Below is a small trained network, with its code and all its weights. Each question gives an input and a class and asks what happens when units are switched off, that is, made to give their printed mean instead of their output.

import numpy as np


def w(rows, s, z=0):
    codes = np.array(rows[::2]) - 128.0
    scale = np.full(codes.shape[1], s)
    scale[-1] = z or s
    return codes * scale


def norm(h):
    return h / np.sqrt((h * h).mean(-1, keepdims=True) + 1e-5)


def f(y):
    return np.maximum(y, 0)


def log_softmax(a):
    a = a - a.max(-1, keepdims=True)
    return a - np.log(np.exp(a).sum(-1, keepdims=True))


def net(x, mask):
    res = np.array(x, float).reshape(1, 2) / 4 @ E
    u = 0
    for l in range(3):
        y = f(norm(res) @ A[l][:, :-1].T + A[l][:, -1])
        res = res + np.where(mask[u : u + 4], y, B[l][:, -1]) @ B[l][:, :-1]
        u += 4
    return log_softmax(norm(res)[-1] @ U[:, :-1].T + U[:, -1])


A, B = {}, {}
E = w([
[107,41,34,119,76,153,125,110],'x0',
[43,115,149,105,140,254,126,135],'x1',
],0.0083)
A[0] = w([
[120,146,155,94,103,144,63,173,124],'L0N0',
[141,119,99,126,108,52,161,98,72],'L0N1',
[168,43,1,126,89,126,109,116,10],'L0N2',
[165,61,82,112,54,85,90,134,6],'L0N3',
],0.0091,0.0019)
B[0] = w([
[130,97,90,150,139,100,192,94,159],'L0N0',
[152,105,51,142,183,108,97,158,195],'L0N1',
[51,108,124,155,136,58,149,101,254],'L0N2',
[114,103,87,144,252,124,197,153,211],'L0N3',
],0.013,0.0085)
A[1] = w([
[206,134,166,108,52,82,160,115,100],'L1N0',
[123,97,83,132,239,108,131,183,155],'L1N1',
[85,136,201,127,91,190,191,73,1],'L1N2',
[104,35,52,79,10,153,36,154,103],'L1N3',
],0.011,0.0018)
B[1] = w([
[176,120,84,126,110,162,111,100,142],'L1N0',
[151,153,143,120,94,150,103,127,252],'L1N1',
[102,127,101,114,180,116,138,124,187],'L1N2',
[192,47,85,147,2,83,114,153,149],'L1N3',
],0.018,0.013)
A[2] = w([
[29,140,177,88,179,223,150,125,27],'L2N0',
[187,184,143,127,63,131,68,95,67],'L2N1',
[161,83,78,162,104,65,126,130,254],'L2N2',
[29,96,174,126,7,149,127,94,124],'L2N3',
],0.016,0.0011)
B[2] = w([
[204,100,130,55,111,187,151,198,220],'L2N0',
[184,172,111,179,180,115,126,99,207],'L2N1',
[90,120,166,114,106,154,150,110,249],'L2N2',
[175,146,132,161,6,149,36,72,178],'L2N3',
],0.019,0.013)
U = w([
[201,186,115,163,200,111,151,76,206],'0',
[35,86,100,150,175,75,213,57,209],'1',
[191,106,129,30,136,199,168,184,187],'2',
[98,82,133,115,2,159,104,81,183],'3',
[97,138,141,120,110,121,116,157,14],'4',
[92,139,162,87,141,108,88,134,1],'5',
],0.013,0.004)

Each question gives the input, the list of numbers given to net, and the class t.
The units are the neurons (one row each of A and B). Each row of codes is followed by its name. A weight is (code - 128) times the scale printed after its matrix; where a second scale follows, it is the last column's (A, B and U).
mask holds one flag per neuron, layer by layer. A switched-off neuron (its flag False) gives its mean, the last column of its row in B, instead of its output. The means were averaged over made-up inputs and are rounded, as every weight is.
A unit's drop is (log p(t) with every unit on - log p(t) with that unit switched off) / (log p(t) with every unit on - log p(t) with every unit switched off).
unit that matters most: the unit with the biggest drop
top k neurons: the k neurons with the biggest drops, biggest first
drop when u is switched off: that unit's drop, to one decimal
input [1,-8], class 1: unit that matters most	L2N0
input [4,2], class 3: top 3 neurons	[L2N3 L0N2 L1N2]
input [5,0], class 1: top 2 neurons	[L0N3 L0N2]
input [2,8], class 3: top 2 neurons	[L0N3 L1N3]
input [1,5], class 3: top 2 neurons	[L1N3 L0N3]
input [0,-3], class 0: top 3 neurons	[L1N1 L2N0 L1N2]
input [1,8], class 3: top 2 neurons	[L0N3 L1N3]
input [7,-3], class 1: drop when L0N3 is switched off	0.3
input [6,-2], class 1: drop when L0N3 is switched off	0.3
input [4,-8], class 1: drop when L2N0 is switched off	0.1
input [4,5], class 3: drop when L0N1 is switched off	0.0
